Here is a tiny trained network, its code and every weight. The questions are about switching its units off for an input and a class, where a switched-off unit gives its printed mean instead of its output.

import numpy as np


def w(rows, s, z=0):
    codes = np.array(rows[::2]) - 128.0
    scale = np.full(codes.shape[1], s)
    scale[-1] = z or s
    return codes * scale


def f(y):
    return y / 2 * (1 + np.tanh(0.7978845608 * (y + 0.044715 * y**3)))


def log_softmax(a):
    a = a - a.max(-1, keepdims=True)
    return a - np.log(np.exp(a).sum(-1, keepdims=True))


def net(x, mask):
    res = np.array(x, float).reshape(1, 5) / 4 @ E
    y = f(res @ A[0][:, :-1].T + A[0][:, -1])
    res = res + np.where(mask, y, B[0][:, -1]) @ B[0][:, :-1]
    return log_softmax(res[-1] @ U[:, :-1].T + U[:, -1])


A, B = {}, {}
E = w([
[124,86,122,146,113,115,156,169,147,126,103,147],'x0',
[140,126,131,138,144,124,134,81,128,156,132,107],'x1',
[165,126,42,147,85,46,84,177,163,139,165,14],'x2',
[95,73,155,105,204,110,197,166,88,70,254,54],'x3',
[215,66,113,75,104,166,132,67,198,24,175,165],'x4',
],0.014)
A[0] = w([
[189,147,127,116,81,170,94,96,160,169,80,220,255],'N1',
[248,93,73,75,53,127,113,116,182,78,150,60,24],'N2',
[172,175,110,126,94,84,80,142,110,154,40,99,205],'N3',
[124,88,151,74,198,141,213,130,118,91,168,161,124],'N4',
[85,116,104,114,149,153,103,111,141,104,141,143,103],'N5',
[174,84,186,104,114,175,149,89,93,95,131,187,111],'N6',
[113,188,88,160,98,126,115,151,143,219,116,114,189],'N7',
[41,148,181,145,111,160,166,117,111,159,117,155,206],'N8',
[109,109,107,85,170,151,175,102,151,63,171,131,104],'N9',
[62,159,237,103,151,136,178,118,95,158,68,141,228],'N10',
[180,136,154,87,151,197,173,90,169,94,125,215,138],'N11',
[86,111,152,112,182,90,142,205,108,160,223,53,119],'N12',
],0.012,0.0067)
B[0] = w([
[233,189,28,33,194,67,162,99,64,139,61,169,244],'N1',
[68,231,194,144,177,60,117,56,157,20,66,221,229],'N2',
[91,53,127,2,27,140,56,185,132,169,94,151,204],'N3',
[145,80,186,198,129,199,102,45,118,130,147,21,210],'N4',
[151,84,108,115,158,148,169,122,170,93,139,83,139],'N5',
[150,104,77,127,123,212,139,186,44,239,219,71,199],'N6',
[68,106,112,9,49,106,74,182,122,180,147,143,201],'N7',
[133,241,164,126,160,124,122,128,154,36,72,160,199],'N8',
[111,51,189,146,120,215,169,152,200,111,162,122,193],'N9',
[125,175,249,173,198,76,163,78,199,34,27,179,225],'N10',
[202,66,62,77,209,77,134,157,70,206,110,72,221],'N11',
[127,121,44,151,206,44,243,167,108,98,213,21,253],'N12',
],0.0086,0.026)
U = w([
[159,176,153,112,134,99,98,75,134,87,47,250,253],'0',
[170,126,20,111,166,70,193,156,52,157,141,97,158],'1',
[98,149,219,192,157,105,181,79,154,36,140,131,79],'2',
[164,65,153,146,132,225,117,111,106,149,164,87,9],'3',
[95,117,108,98,32,106,78,156,118,181,136,143,64],'4',
],0.011,0.0027)

Each question gives the input, the list of numbers given to net, and the class t.
The units are the neurons (one row each of A and B). Each row of codes is followed by its name. A weight is (code - 128) times the scale printed after its matrix; where a second scale follows, it is the last column's (A, B and U).
mask holds one flag per neuron, in row order. A switched-off neuron (its flag False) gives its mean, the last column of its row in B, instead of its output. The means were averaged over made-up inputs and are rounded, as every weight is.
A unit's drop is (log p(t) with every unit on - log p(t) with that unit switched off) / (log p(t) with every unit on - log p(t) with every unit switched off).
The circuit of an input: a set's keep is (log p(t) with only the set's units on - log p(t) with every unit switched off) / (log p(t) with every unit on - log p(t) with every unit switched off). Starting from all 12 units, units are removed one at a time, each time the one whose removal leaves the highest keep (on an exact tie, the one counted first), for as long as the keep stays at least 0.8.
circuit, biggest first: the units of the circuit, biggest drop first
k most important neurons: the k neurons with the biggest drops, biggest first
drop of u: that unit's drop, to one decimal
input [-6,-5,-5,0,-1], class 0: circuit, biggest first : [N12]
input [-4,-1,0,-8,3], class 1: 3 most important neurons : [N1; N10; N11]
input [8,-5,2,0,-1], class 4: 2 most important neurons : [N1; N12]
input [-7,-6,5,-6,0], class 4: 4 most important neurons : [N3; N10; N7; N8]
input [-4,-6,8,0,0], class 4: circuit, biggest first : [N1; N3]
input [-6,5,0,-1,-5], class 0: 2 most important neurons : [N10; N6]
input [0,-8,-1,-4,1], class 1: 2 most important neurons : [N2; N10]
input [3,-1,-7,1,-1], class 2: 2 most important neurons : [N10; N4]
input [-7,-5,3,0,3], class 0: 2 most important neurons : [N12; N4]
input [8,-5,-8,4,1], class 3: 4 most important neurons : [N6; N2; N11; N4]
input [-1,7,-5,2,8], class 3: 2 most important neurons : [N4; N9]
input [5,-3,0,5,7], class 3: 2 most important neurons : [N10; N6]
input [-4,-7,2,-7,-6], class 4: 2 most important neurons : [N7; N3]
input [6,0,-5,-1,8], class 1: circuit, biggest first : [N11]
input [-3,2,-2,-8,8], class 1: drop of N11 : 0.2
input [4,-5,8,0,-1], class 4: drop of N3 : 0.1
input [-1,-6,7,-3,3], class 0: drop of N2 : 0.5
